Below are the code and all the weights of a small trained network. Each question names an input and a class and asks about switching units off, where a switched-off unit gives its printed mean instead of its output.

import numpy as np


def w(rows, s, z=0):
    codes = np.array(rows[::2]) - 128.0
    scale = np.full(codes.shape[1], s)
    scale[-1] = z or s
    return codes * scale


def f(y):
    return y / 2 * (1 + np.tanh(0.7978845608 * (y + 0.044715 * y**3)))


def log_softmax(a):
    a = a - a.max(-1, keepdims=True)
    return a - np.log(np.exp(a).sum(-1, keepdims=True))


def net(x, mask):
    res = np.array(x, float).reshape(1, 7) / 4 @ E
    y = f(res @ A[0][:, :-1].T + A[0][:, -1])
    res = res + np.where(mask, y, B[0][:, -1]) @ B[0][:, :-1]
    return log_softmax(res[-1] @ U[:, :-1].T + U[:, -1])


A, B = {}, {}
E = w([
[131,131,134,126,127,125,126,127,123,133],'x0',
[30,114,128,148,186,76,221,184,139,177],'x1',
[113,126,144,202,203,91,52,49,209,170],'x2',
[133,150,130,117,167,255,178,82,129,196],'x3',
[216,111,128,99,238,84,164,105,95,105],'x4',
[169,216,125,69,114,102,143,162,231,144],'x5',
[215,113,145,229,38,100,231,97,143,157],'x6',
],0.0072)
A[0] = w([
[132,137,129,151,145,111,114,88,138,144,41],'N0',
[76,152,127,57,155,113,53,122,103,102,68],'N1',
[77,129,124,131,146,81,168,172,144,165,94],'N2',
[142,132,89,104,111,135,163,142,86,100,71],'N3',
[95,37,138,177,136,148,117,95,52,113,8],'N4',
[138,135,119,91,97,136,150,151,96,125,54],'N5',
[139,149,154,126,155,211,148,114,124,165,35],'N6',
[162,118,135,173,103,127,166,123,137,132,58],'N7',
[153,126,96,166,100,107,180,88,137,121,60],'N8',
[47,148,156,158,23,190,89,149,167,150,28],'N9',
[122,143,135,191,155,98,57,66,181,165,17],'N10',
[90,62,111,198,119,173,108,120,62,119,79],'N11',
[135,149,136,86,112,193,167,176,100,85,83],'N12',
[131,76,117,172,141,160,111,154,104,122,68],'N13',
[167,217,118,78,109,110,139,172,246,150,15],'N14',
[188,137,134,107,70,157,52,80,121,73,31],'N15',
[125,140,119,106,150,213,171,99,127,183,49],'N16',
[90,124,125,79,182,142,114,131,131,80,53],'N17',
[140,85,122,83,80,147,171,158,55,99,85],'N18',
[162,106,115,146,85,100,173,102,138,134,72],'N19',
[154,127,142,119,116,31,112,151,104,71,95],'N20',
[71,103,147,136,157,105,170,160,126,130,107],'N21',
[220,112,136,90,215,91,157,109,99,97,16],'N22',
[85,114,127,102,132,87,174,126,119,173,57],'N23',
[122,81,151,172,184,122,79,79,170,148,68],'N24',
[69,133,129,154,136,114,180,161,144,141,91],'N25',
[159,132,144,104,184,167,181,92,127,128,115],'N26',
[117,97,112,137,105,34,100,167,145,59,10],'N27',
[89,117,124,143,152,99,178,164,129,161,48],'N28',
[100,132,94,94,170,152,77,161,126,120,10],'N29',
[165,126,134,175,89,115,166,124,136,143,41],'N30',
[165,117,144,211,97,111,181,101,125,125,69],'N31',
[104,140,103,146,151,119,155,149,123,144,51],'N32',
[78,127,101,103,171,161,96,133,118,95,62],'N33',
[131,148,101,118,145,211,163,107,139,171,69],'N34',
[131,138,108,78,87,134,163,147,89,114,37],'N35',
[148,112,124,104,96,109,136,199,78,126,85],'N36',
],0.011,0.012)
B[0] = w([
[108,135,175,162,181,113,118,140,129,107,119],'N0',
[151,126,168,100,90,173,144,171,142,184,251],'N1',
[168,160,120,150,139,180,106,98,122,90,214],'N2',
[105,151,138,140,167,118,154,131,155,122,155],'N3',
[117,185,176,68,127,79,151,104,57,106,199],'N4',
[101,138,171,149,186,106,127,132,161,119,135],'N5',
[104,105,145,164,93,139,75,121,119,104,158],'N6',
[124,138,165,106,120,157,111,176,134,148,168],'N7',
[123,122,158,102,144,174,110,174,131,157,176],'N8',
[154,62,49,187,212,54,143,217,99,157,248],'N9',
[58,163,148,147,165,121,179,121,198,103,221],'N10',
[148,171,130,83,131,77,135,118,82,126,251],'N11',
[85,156,151,157,155,115,143,108,186,130,206],'N12',
[129,157,152,123,144,107,117,135,99,115,137],'N13',
[119,184,191,58,125,62,140,83,11,111,223],'N14',
[222,154,103,169,189,221,105,79,121,50,231],'N15',
[97,97,141,171,71,125,48,100,118,112,193],'N16',
[136,134,141,121,117,159,133,166,130,158,176],'N17',
[93,171,135,138,158,113,153,99,189,124,251],'N18',
[123,132,151,102,130,169,118,166,139,165,194],'N19',
[89,104,111,170,70,124,88,118,118,151,252],'N20',
[198,143,114,122,135,178,110,98,138,96,215],'N21',
[134,93,68,176,200,83,126,213,93,145,202],'N22',
[156,136,133,150,165,159,123,125,130,87,146],'N23',
[85,178,131,148,136,118,175,113,177,108,232],'N24',
[180,132,105,144,149,157,101,105,130,105,195],'N25',
[116,117,95,171,79,95,92,144,118,130,207],'N26',
[76,68,159,198,69,152,48,98,103,106,181],'N27',
[171,142,127,137,166,166,106,115,126,88,162],'N28',
[145,121,190,100,119,180,136,180,143,172,154],'N29',
[107,112,165,83,125,170,118,179,139,163,174],'N30',
[128,131,178,79,115,176,103,189,141,172,253],'N31',
[143,133,162,147,168,144,111,135,119,84,117],'N32',
[148,120,162,98,88,157,147,172,147,170,192],'N33',
[96,101,143,168,74,120,78,126,106,102,195],'N34',
[94,131,168,153,192,107,143,121,170,127,148],'N35',
[89,147,129,143,125,114,136,103,171,123,194],'N36',
],0.012,0.0048)
U = w([
[143,136,175,89,120,182,127,172,147,173,103],'0',
[79,165,146,146,169,113,161,92,199,115,100],'1',
[214,151,112,144,165,188,109,85,118,81,104],'2',
[85,108,134,169,75,123,70,101,98,119,106],'3',
[137,167,160,66,139,71,148,93,38,124,123],'4',
[154,104,64,158,188,79,136,190,106,151,119],'5',
[132,143,100,115,119,129,134,113,133,134,253],'6',
[149,6,32,12,68,132,221,18,192,150,116],'7',
],0.012,0.025)

Each question gives the input, the list of numbers given to net, and the class t.
The units are the neurons (one row each of A and B). Each row of codes is followed by its name. A weight is (code - 128) times the scale printed after its matrix; where a second scale follows, it is the last column's (A, B and U).
mask holds one flag per neuron, in row order. A switched-off neuron (its flag False) gives its mean, the last column of its row in B, instead of its output. The means were averaged over made-up inputs and are rounded, as every weight is.
A unit's drop is (log p(t) with every unit on - log p(t) with that unit switched off) / (log p(t) with every unit on - log p(t) with every unit switched off).
The circuit of an input: a set's keep is (log p(t) with only the set's units on - log p(t) with every unit switched off) / (log p(t) with every unit on - log p(t) with every unit switched off). Starting from the 12 units with the biggest drops (on a tie, the unit counted first), units are removed one at a time, each time the one whose removal leaves the highest keep (on an exact tie, the one counted first), for as long as the keep stays at least 0.8.
circuit, biggest first: the units of the circuit, biggest drop first
unit that matters most: the unit with the biggest drop
top k neurons: the k neurons with the biggest drops, biggest first
drop when u is switched off: that unit's drop, to one decimal
input [-4,1,-6,-2,-5,-5,-4], class 1: circuit, biggest first	N18, N12
input [5,-6,-3,7,7,6,-6], class 3: circuit, biggest first	N26, N16, N34
input [-3,-7,7,4,-1,-1,-7], class 0: unit that matters most	N1
input [8,7,-6,8,-3,1,4], class 3: top 2 neurons	N16, N34
input [-6,-7,8,7,-6,-4,-2], class 1: top 2 neurons	N10, N24
input [5,-5,7,1,3,-7,6], class 1: top 2 neurons	N10, N24
input [-6,-2,-6,3,8,8,0], class 4: top 2 neurons	N14, N9
input [-8,2,0,6,6,8,-7], class 4: top 2 neurons	N14, N31
input [5,-1,-8,0,-7,-8,8], class 0: top 4 neurons	N31, N30, N19, N7
input [3,-6,2,-6,-6,-3,7], class 0: top 3 neurons	N31, N30, N19
input [-1,2,-8,-8,-4,-7,-4], class 1: top 2 neurons	N18, N36
input [2,7,4,-2,-7,0,-4], class 2: top 3 neurons	N2, N21, N25
input [-2,0,3,7,-1,-1,-7], class 0: top 3 neurons	N33, N1, N29
input [5,1,7,-6,8,-3,8], class 0: circuit, biggest first	N31
input [-5,3,-5,-1,-3,-3,-2], class 1: circuit, biggest first	N18, N12, N36
input [-7,-8,6,1,-2,4,8], class 0: top 2 neurons	N31, N30
input [8,-8,7,4,-6,2,-5], class 2: top 3 neurons	N15, N18, N12
input [2,-7,3,-5,0,-8,5], class 4: top 2 neurons	N4, N11
input [-2,7,2,0,6,-6,2], class 2: circuit, biggest first	N21, N28
input [-6,-5,6,7,6,-8,5], class 4: circuit, biggest first	N4
input [6,6,5,-5,-8,7,-7], class 5: top 2 neurons	N9, N31
input [1,-1,5,0,2,6,-2], class 4: drop when N14 is switched off	0.8
input [0,-2,4,-7,1,2,5], class 3: drop when N20 is switched off	0.2
input [-4,7,-6,4,2,-7,7], class 0: drop when N30 is switched off	0.2
input [2,1,-6,-8,-4,7,6], class 3: drop when N20 is switched off	0.4
